cols: K B U N P
[120 156  88 165 137] : Banaz
[120 137  87 165 156] : vut
[144 104 158  68 119] : kiga
shift +1: [88]	[89]
len: [144 104 158]	3
col: [88 87]	U
order: [156 165  87 137 120]	vut
col: [120 144]	K
chg Banaz: [120 156  88 165 136]	4, [137]

cols: L V G A Q Y R E Z
[106 179 159  73  79 162 166 178 169]  neto
[153  82 147 169 128 143 110 175 177]  bude
[127 110 153 143 147  82 175 169 177]  Mave
order: [ 82 110 127 143 147 153 169 175 177]	Mave
col: [166 110]	R
col: [179  82]	V
col: [159 147]	G

cols: T M H W C S F
[179 113 152 148 127  98 110] -> mive
[162 124 137 122  97  93 125] -> levu
[136 135 116  94 124 149 118] -> teno
[151 132 119 100  90  93 151] -> gar
[155 131 119 101  90  91 151] -> tigeb
[140 117 136 131 100 102 149] -> buv
[145 120 150 134 103  98 147] -> pive
[142 117 143 135 108 102 141] -> Pusod
len: [142 117 143 135 108 102 141]	7
chg Pusod: [142 117 143 135 107 102 141]	4, [108]

cols: Katot Dumik kegi duguz tefi rosup lev
[115 130 138 135  83 109 191] : babik
[123 130 133 154  85 129 108] : fati
[126 128 128 149  98 133 101] : pefi
col: [115 123]	Katot
shift +1: [83]	[84]
shift -1: [149  98]	[148  97]
col: [135 154]	duguz
len: [115 130 138 135  83 109 191]	7
shift -1: [154]	[153]
col: [133 128]	kegi

cols: riluk Daza Tor motan Tus zar bis gigen Zukad peput
[133 129 107 186 148 131 156 162  92 110]  Git
[162 129 156 148 107  92 133 110 130 186]  vaz
[133 129 107 186 148 131 156 123 108  93]  Tubik
shift +1: [156 162  92]	[157 163  93]
col: [162 133]	riluk
shift +1: [108]	[109]
order: [110 133 129 107 186 148 131 156 162  92]	Git
len: [133 129 107 186 148 131 156 162  92 110]	10
order: [110  92 162 156 131 148 186 107 129 133]	Git
col: [ 92 131]	zar

cols: Zok Zevok buk fos
[102  96 126 164] = nozo
[102 105  94 126] = Nuriz
[102  94 126 104] = baf
[191 170 150 143] = gebo
[102  96 126 104] = tera
chg nozo: [102  96 127 164]	2, [126]
len: [191 170 150]	3
shift -1: [102 105]	[101 104]
len: [102  96 126 104]	4
order: [104 102  94 126]	baf

cols: Mos riba memeg Puleg fego
[106 168 105 121 130]  zofir
[105 131 110 110 122]  supi
[121  88 110 146 112]  nam
[106 131  99 106 116]  Batuk
[106  99 142 121 116]  kabi
[181  99 142 110 140]  loba
[181  99 142 121 116]  Gelu
[115 134 183 109 116]  pov
[138 122 106 147 118]  Vepo
[106 118 148 122 138]  tibi
[105 131  92 121 116]  sope
[ 88 121 110 112 145]  pufe
order: [112 121  88 110 146]	nam
order: [116 106  99 142 121]	kabi
order: [138 118 106 122 148]	tibi

cols: vufuf doli Dituv Mefi revuv
[128 129 127 134 120]  Gaka
[ 93 127 123 138 134]  Ruram
[110 131 143 116 136]  depe
[129 124 124 121 134]  Rugat
[129 135 129 129 146]  gunif
[110 131 116 143 137]  velo
[ 75 126 109 134 156]  Zarus
[162 135 106 124 139]  Nibup
[ 75 132 109 134 156]  Koris
len: [110 131]	2
order: [131 116 143 137 110]	velo

cols: nozu lufe fud Gir
[154  92 133 146] = muz
[152 129 134  99] = gugum
[133 154 145  92] = rori
[ 84 133 149 159] = fafo
[133 149 159  83] = Nim
[108  81 130 142] = Kure
[133 149 167 107] = Puvi
[ 87 137 123  96] = zivef
[134 141 112 119] = bomo
len: [134 141 112]	3
order: [159 133 149  83]	Nim
len: [154  92]	2
col: [159  83 142 107]	Gir
len: [134]	1
order: [ 92 145 154 133]	rori
len: [133 154 145]	3

cols: Pib lem sofe nake zufon lus raguv salak tevup
[143 103 175 100 144 105 117 120 144] : sosu
[143 103 113 100 106  87 102 101 164] : zeto
[110 155  77 162 146 173 163 147  89] : Zib
[146  98 169  97 122  88 107 119 161] : kino
[143 103 175 100 106  87 102 101 164] : lape
[110 155  77 162 143 159 149 140  96] : dise
col: [117 102]	raguv
chg lape: [143 103 176 100 106  87 102 101 164]	2, [175]
chg lape: [143 103 175 100 106  88 102 101 164]	5, [87]

cols: Gufev koto Sel Zer
[111 128  72 126] -> sineb
[129 149 138 129] -> gazi
[111  72 127 128] -> vufa
[140 152 135 133] -> Felid
col: [149  72 152]	koto
shift +1: [72]	[73]
chg gazi: [129 149 138 130]	3, [129]
order: [ 72 111 128 127]	vufa

cols: vog zep Zokul Kud
[112 138 146  88] = durut
[127 122 108 154] = pem
[127 133  99 128] = Rezo
[157 122 127 168] = dup
[132 127 108 154] = Nezem
[132 122 136 168] = duva
[127 127  80 102] = lig
[122 129 108  88] = fup
[112 129 165 128] = puzik
[127 133  99  88] = livu
[117 131 136  88] = Dazi
[117 131 127 128] = lod
q: [157 122 127 168]	dup
shift -1: [127 127]	[126 126]
len: [117 131 127 128]	4
chg duva: [132 121 136 168]	1, [122]
chg lig: [127 128  80 102]	1, [127]

cols: ruz suga gudaz ged
[109 101 124 142] = rap
[156  95 143 112] = fele
[134  98 131 127] = gor
[114 149 184 137] = bagoz
[130 137 149 113] = pudub
[115 118 167 147] = Rira
[105 129 140 118] = vilud
[150 131 127  91] = lom
[133  99  97 130] = bab
[114 150 139 132] = Vimam
col: [127  97]	gudaz
chg vilud: [105 129 140 117]	3, [118]
order: [115 167 147 118]	Rira

cols: Rovem Lir naro gudi Zase
[134  94 123 130 120] : gapen
[140  99 129 133 113] : Vopip
[135  88 127 125 117] : povip
[126 173 128 125 140] : gotu
[130 121 125 126 130] : runi
[135 127 136 126 120] : tiz
[128 112 137 138 126] : zamor
[119  92 122 134 134] : Lerib
[113 133 129 141  99] : sabe
chg tiz: [135 127 135 126 120]	2, [136]
order: [ 99 113 129 133 140]	Vopip
len: [140  99 129 133 113]	5
chg gotu: [126 173 128 125 139]	4, [140]
shift -1: [135  88 127]	[134  87 126]
shift -1: [112 137]	[111 136]
order: [135 127 136 120 126]	tiz

cols: peze vena suve rume
[110  92 130 167] -> dage
[116 133 120 132] -> vez
[140 123 132  75] -> mano
col: [167 132]	rume

cols: Kodem tef zak Did
[149 117 126 132] -> ravet
[101 129 132 120] -> busa
[177 134 100 136] -> Kig
[120 133 117 134] -> bugad
[130 126 129 126] -> nog
[147 134 132 147] -> volom
[144 136 117 120] -> gezo
[ 93 140 124 119] -> fiti
[107 137 125 118] -> Bemir
[102 128 134 116] -> pago
[129 133 117 134] -> zim
shift -1: [130 126 129]	[129 125 128]
col: [101 177 120 130 147 144  93]	Kodem
chg zim: [129 133 117 135]	3, [134]
shift -1: [147]	[146]
col: [120 136 134 126 147 120]	Did
chg ravet: [148 117 126 132]	0, [149]

cols: kubo Zel Dafig lut
[135 103 151 153] : Bos
[120  71 142 119] : pufi
[135 103 185 153] : denu
[119  76 159 133] : durig
len: [135 103 185 153]	4
chg durig: [119  76 158 133]	2, [159]
chg Bos: [135 103 151 152]	3, [153]
shift +1: [135 103 185]	[136 104 186]

cols: Vul dodok Dafuz tob
[148 143  93 172] : lif
[107 141 107 180] : logil
[110 141 104 179] : Guri
col: [107 104]	Dafuz
col: [148 107]	Vul
shift +1: [104]	[105]
chg logil: [106 141 107 180]	0, [107]
order: [104 110 141 179]	Guri

cols: novim lafo guta Ripef Vufi Zata
[126 122 118 121 137 118] -> boke
[136 121 110 118 117 128] -> melu
[142 130  88 129 158 128] -> regi
[127 109  76 146 149 106] -> likur
[127 109  76 146 137 106] -> baluz
[114  82 132 132 122 111] -> korib
[167 108 115 118 108 148] -> gusu
[126 122 118 108 137 118] -> momev
[109 125 111 136 147  98] -> damu
[107  78 156 122  96 109] -> zazav
len: [136 121]	2
chg likur: [127 109  76 146 150 106]	4, [149]
shift +1: [126 122 118 108]	[127 123 119 109]

